How the nodes are linked:
from | ro ku ve vi ka
j208 | j929 j542 j658 j46 j734
j808 | j395 j899 j943 j616 j953
j786 | j484 j299 j783 j743 j653
j433 | j899 j743 j583 j943 j786
j197 | j583 j395 j616 j608 j65
j956 | j456 j567 j287 j385 j918
j651 | j887 j702 j653 j233 j813
j827 | j342 j456 j385 j310 j281
j929 | j5 j208 j8 j919 j998
j725 | j408 j813 j864 j651 j221
j541 | j616 j943 j229 j602 j433
j764 | j192 j998 j542 j929 j247
j734 | j998 j501 j873 j542 j99
j919 | j480 j46 j797 j73 j208
j714 | j156 j200 j456 j342 j845
j702 | j651 j864 j280 j842 j480
j495 | j542 j873 j221 j658 j591
j511 | j201 j465 j200 j156 j157
j957 | j631 j443 j484 j646 j887
j156 | j568 j714 j827 j872 j465
j8 | j46 j658 j725 j797 j495
j5 | j221 j929 j46 j480 j764
j537 | j227 j157 j845 j511 j616
j840 | j608 j616 j602 j537 j808
j583 | j350 j197 j840 j573 j783
j233 | j443 j842 j299 j484 j702
j953 | j646 j484 j743 j899 j233
j446 | j281 j918 j568 j956 j329
j281 | j200 j446 j567 j456 j835
j385 | j247 j99 j591 j734 j567
j602 | j157 j717 j835 j845 j943
j201 | j918 j511 j714 j568 j537
j229 | j717 j573 j227 j835 j583
j456 | j827 j956 j99 j247 j446
j899 | j808 j433 j350 j541 j484
j842 | j233 j653 j563 j786 j864
j299 | j786 j563 j65 j581 j280
j646 | j65 j953 j433 j808 j443
j329 | j835 j227 j511 j918 j608
j783 | j581 j65 j808 j197 j631
j568 | j567 j156 j342 j287 j511
j743 | j433 j581 j197 j350 j299
j707 | j658 j221 j480 j725 j436
j987 | j877 j310 j998 j192 j827
j658 | j8 j707 j813 j408 j873
j591 | j501 j877 j192 j873 j872
j303 | j280 j592 j443 j631 j797
j542 | j208 j495 j707 j8 j501
j342 | j872 j827 j247 j987 j200
j465 | j511 j845 j281 j714 j602
j287 | j99 j872 j987 j591 j156
j616 | j840 j541 j717 j157 j899
j247 | j310 j385 j501 j998 j956
j350 | j943 j583 j608 j229 j581
j395 | j197 j808 j541 j840 j646
j998 | j764 j734 j495 j208 j385
j227 | j329 j537 j465 j201 j840
j887 | j592 j651 j842 j443 j725
j581 | j743 j783 j395 j583 j563
j192 | j436 j764 j208 j5 j310
j313 | j73 j797 j887 j303 j8
j864 | j702 j73 j303 j653 j919
j46 | j919 j8 j408 j313 j542
j631 | j563 j957 j953 j65 j592
j443 | j957 j233 j786 j953 j651
j845 | j465 j626 j446 j200 j717
j484 | j953 j786 j581 j433 j842
j608 | j573 j840 j157 j227 j395
j626 | j845 j835 j918 j281 j229
j567 | j956 j568 j872 j99 j201
j501 | j734 j591 j436 j495 j287
j835 | j626 j329 j201 j446 j573
j943 | j541 j350 j573 j717 j743
j200 | j714 j281 j956 j827 j626
j280 | j653 j303 j957 j563 j313
j73 | j864 j313 j592 j280 j46
j221 | j707 j5 j919 j813 j192
j877 | j591 j987 j764 j436 j342
j918 | j446 j201 j156 j567 j227
j480 | j813 j919 j313 j864 j929
j873 | j495 j436 j5 j707 j877
j592 | j303 j887 j233 j957 j408
j797 | j313 j408 j651 j592 j658
j563 | j299 j631 j646 j783 j303
j310 | j987 j247 j734 j764 j456
j717 | j602 j229 j329 j626 j350
j408 | j797 j725 j702 j887 j707
j573 | j229 j608 j537 j329 j197
j653 | j842 j280 j631 j299 j73
j436 | j873 j192 j929 j221 j987
j813 | j725 j480 j73 j702 j5
j99 | j385 j287 j877 j501 j568
j157 | j537 j602 j626 j465 j541
j65 | j783 j646 j899 j395 j957
j872 | j287 j342 j310 j877 j714

In the rows, 428 means zero.

The rows follow the links: the fewer symbols apart two nodes are, the more alike their rows tend to be.

Each row is also shifted at random along 5 hidden directions that mean nothing.

Some nodes, each with a row of numbers:
j929: [ 273  448  441  345  440  453  415  413  420  373  429  365  479  427  505  442  445  425  439  402  478  366  448  474  404  441  357  425  445  441  447  402  506  450  452  422  401  423  411  448  481  365  434  462  407]
j8: [ 349  400  461  395  444  424  469  447  371  469  438  482  412  383  446  379  447  376  437  440  430  456  496  379  373  384  465  389  473  340  356  455  402  466  459  425  451  345  448  450  429  412  453  412  363]
j583: [ 394  443  362  395  420  435  414  374  489  366  434  364  439  411  484  400  385  470  437  420  453  417  395  454  471  434  383  401  353  523  508  422  568  300  522  457  412  479  412  425  439  491  416  407  480]
j953: [ 333  458  482  408  428  514  397  397  420  452  452  411  437  421  409  412  519  471  427  435  424  465  478  377  436  398  499  415  448  419  416  426  445  435  350  536  425  399  419  386  427  456  483  414  446]
j887: [ 356  466  426  402  434  415  398  447  476  416  469  383  412  423  420  364  420  376  435  520  475  540  447  418  405  514  573  396  378  496  372  456  389  404  480  409  397  461  378  329  380  497  430  425  400]
j501: [ 497  436  384  409  413  380  394  380  447  366  454  396  395  415  413  416  320  416  409  454  490  453  377  519  423  449  464  424  395  516  442  387  492  320  461  382  426  509  379  369  426  374  442  446  426]
j484: [ 331  436  441  409  421  477  407  404  471  395  423  403  434  450  437  456  464  456  414  409  448  407  416  415  437  419  406  441  397  470  456  420  462  384  401  510  425  453  424  417  449  481  447  422  445]
j764: [ 463  391  388  491  397  342  500  439  419  428  381  510  412  430  386  522  367  364  416  359  416  328  343  439  383  414  314  486  430  338  411  421  360  470  418  334  454  442  457  513  455  408  369  416  364]
j201: [ 433  418  431  415  452  439  380  456  408  459  482  417  379  425  444  362  418  467  403  528  410  531  506  460  480  444  591  392  453  468  414  427  393  403  431  444  429  421  363  315  358  365  484  480  492]
j957: [ 171  397  461  370  427  482  465  436  462  400  397  438  428  482  530  485  469  439  406  383  438  372  464  411  424  393  344  432  410  443  451  427  422  403  469  517  445  397  446  454  470  473  445  432  424]
j511: [ 486  420  392  431  441  395  398  435  432  420  446  403  409  425  442  358  360  455  431  476  419  496  429  471  474  442  477  393  407  511  461  431  464  355  494  390  423  457  420  394  389  405  426  438  483]
j465: [ 440  413  427  418  450  437  413  447  407  437  431  408  434  441  474  398  424  479  427  444  398  442  460  454  475  421  423  405  448  458  466  424  449  421  457  429  424  409  435  429  415  379  435  451  487]
j919: [ 478  357  486  397  448  473  444  481  398  440  410  491  411  450  460  492  490  394  393  401  428  344  478  402  384  372  367  462  484  324  387  435  358  494  364  495  458  370  423  471  474  394  468  462  373]
j702: [ 358  457  438  440  433  393  418  446  439  446  447  425  425  400  368  339  415  362  458  485  455  537  420  384  383  465  528  393  397  450  365  471  404  423  461  382  414  433  443  397  390  502  411  388  372]
j840: [ 513  416  387  455  438  443  371  424  455  443  483  424  378  390  383  390  421  456  401  500  415  479  434  424  472  445  549  424  407  435  425  440  427  370  395  471  433  463  344  341  372  459  462  443  478]
j563: [ 416  429  418  419  417  432  416  403  478  402  436  422  399  435  420  414  407  421  419  444  460  468  407  416  425  428  463  418  370  496  431  436  450  334  457  472  436  469  420  391  420  506  444  401  426]
j864: [ 300  419  417  417  437  412  406  482  497  392  440  409  405  459  428  441  415  361  407  488  476  449  414  438  402  513  481  449  373  464  386  450  348  420  446  415  412  480  365  366  412  488  415  457  390]
j313: [ 325  392  481  351  460  515  353  469  472  350  425  375  443  499  477  491  488  429  387  432  489  344  435  469  417  442  358  481  429  472  450  411  436  427  350  532  417  463  376  413  492  405  480  506  419]
j608: [ 427  396  393  469  433  437  418  423  437  432  412  444  431  413  407  432  428  462  427  395  394  379  388  411  460  391  353  442  417  406  475  439  474  398  405  458  444  438  445  484  436  458  416  412  468]
j899: [ 688  466  422  493  414  441  455  435  420  530  477  481  391  379  353  423  502  412  424  494  369  502  486  334  433  464  616  422  446  309  338  460  284  522  365  441  431  379  370  342  344  496  432  401  426]
j446: [ 416  361  393  484  424  365  469  490  436  456  403  501  374  469  440  477  369  413  393  434  373  407  414  447  456  428  410  455  428  401  427  437  311  437  460  379  460  429  426  440  399  411  397  452  444]
j592: [ 838  431  445  444  421  428  417  437  475  369  366  405  478  484  386  486  439  393  445  357  466  353  323  417  391  439  268  484  381  466  459  434  448  432  384  423  412  484  494  517  493  491  376  407  384]
j653: [ 489  388  494  390  429  503  470  482  455  417  377  456  449  519  509  570  540  423  393  359  418  295  464  392  408  410  295  489  449  364  432  426  328  524  376  522  436  379  444  482  494  452  433  463  398]
j395: [ 395  454  382  446  413  413  467  409  452  469  454  442  411  378  439  394  430  429  437  462  399  477  462  379  448  452  519  391  395  401  407  453  408  417  497  424  425  406  399  386  376  506  409  388  444]
j842: [ 640  417  440  447  412  414  464  460  463  443  416  475  401  450  410  458  440  376  417  435  426  443  421  379  397  444  456  438  399  402  380  455  325  442  432  436  439  425  430  418  413  510  413  407  384]
j845: [ 487  451  412  416  450  420  386  406  402  427  440  366  457  399  437  309  389  487  466  451  421  503  431  454  475  417  438  369  423  519  482  431  551  364  487  401  410  432  470  437  407  394  427  413  491]
j918: [ 632  357  410  455  432  423  419  491  457  406  401  458  396  507  458  532  404  448  370  416  401  339  399  487  470  436  347  495  430  435  471  410  341  437  392  434  447  464  396  436  439  382  420  495  469]
j835: [ 347  458  458  387  468  493  364  432  389  456  474  356  461  410  467  342  489  508  440  490  403  493  521  444  488  439  522  379  474  458  451  424  481  454  413  467  400  389  396  365  397  361  475  465  508]
j280: [ 382  403  441  413  421  426  492  479  482  409  385  455  434  494  494  520  458  381  411  391  432  352  425  403  399  456  335  461  394  404  419  446  334  476  472  439  427  415  444  470  458  501  388  431  384]
j877: [ 577  401  445  418  416  436  436  444  411  443  445  472  377  457  442  523  435  419  367  443  423  388  469  470  423  434  485  470  483  365  388  391  314  485  360  439  448  419  347  359  420  335  471  495  419]

Start here and follow the symbols in turn, left to right. Where do you end up?
Answer with the node's name.
[ 407  444  440  387  431  437  421  451  484  392  434  387  433  460  465  431  439  396  424  464  473  454  435  425  413  487  459  423  379  487  407  441  398  416  473  441  405  451  404  383  425  491  420  437  407]
ve ka ro ro ve vi ku ve -> j783
[ 313  429  421  402  419  451  411  412  488  395  444  413  395  447  444  435  423  432  402  456  458  457  425  426  437  444  476  424  372  493  433  429  430  347  449  492  431  468  389  367  419  499  452  426  436]
ka ve ro vi ro ka ve vi -> j899
[ 367  388  500  338  466  526  350  462  420  405  469  407  401  447  468  429  503  433  376  486  476  428  514  446  412  409  498  436  474  428  395  416  415  430  342  555  436  412  344  349  451  368  537  507  417]
ka vi ka vi vi ku -> j313
[ 477  431  400  420  422  405  407  426  455  372  430  398  433  441  421  495  397  395  407  425  472  360  380  495  407  483  397  477  418  432  429  397  421  445  397  383  413  490  365  410  456  382  415  476  400]
ka ka ve ka vi ve ka ro -> j287
[ 616  448  501  446  425  536  409  422  408  468  420  437  457  453  383  503  579  475  419  385  389  371  461  361  434  392  417  477  483  337  418  420  384  532  253  547  430  386  427  436  454  440  469  432  439]
ro vi ka vi ro ku ro -> j197
[ 360  391  405  455  440  461  409  454  444  423  410  430  442  446  438  483  463  471  409  398  388  334  408  432  474  418  337  476  430  390  480  429  425  451  373  474  430  437  409  467  445  433  418  452  480]
vi vi ku ku -> j201
[ 371  420  474  428  418  427  474  410  333  494  440  497  403  390  416  420  443  425  423  417  396  451  500  408  398  356  490  405  519  329  371  412  385  482  396  423  463  341  448  428  418  338  471  422  397]
ve ro ve ku ve ku -> j707
[  70  446  385  436  445  386  460  438  412  456  421  404  460  393  480  341  399  451  471  443  386  473  455  417  467  446  420  366  413  444  462  457  474  429  558  354  408  388  474  466  393  440  375  398  474]
ro ka ka ro ku ro ku -> j197
[ 351  430  502  380  462  514  417  407  333  436  374  378  540  440  502  387  517  541  483  319  382  352  467  419  469  317  225  397  512  432  535  411  601  472  406  486  422  338  569  584  511  338  442  417  496]
vi ka ve ro vi ve -> j872
[ 271  456  443  385  426  513  408  404  469  392  423  369  470  465  484  490  509  481  417  397  435  363  445  428  458  446  376  447  415  451  477  408  468  440  391  519  404  438  402  415  466  457  444  447  466]
ku ve ka ku ka ku vi ka -> j303
[ 489  412  444  458  409  400  460  423  363  476  435  504  387  399  375  447  418  396  413  424  406  433  444  417  396  389  478  437  489  329  366  419  357  477  374  397  462  390  424  425  415  360  449  428  385]
ro vi vi ku ro -> j46
[ 617  412  435  434  439  394  396  422  408  434  452  457  394  370  350  320  382  371  442  470  468  516  407  402  375  394  499  391  420  439  373  457  465  360  431  412  447  435  447  426  411  452  451  392  371]
vi ro ro ro ro -> j592
[ 342  407  394  445  429  377  416  493  503  407  447  440  379  443  399  434  381  337  402  510  469  468  396  430  394  517  514  449  360  451  365  464  311  411  459  384  421  488  359  359  389  507  404  444  375]
ku vi ve vi ka ku -> j842
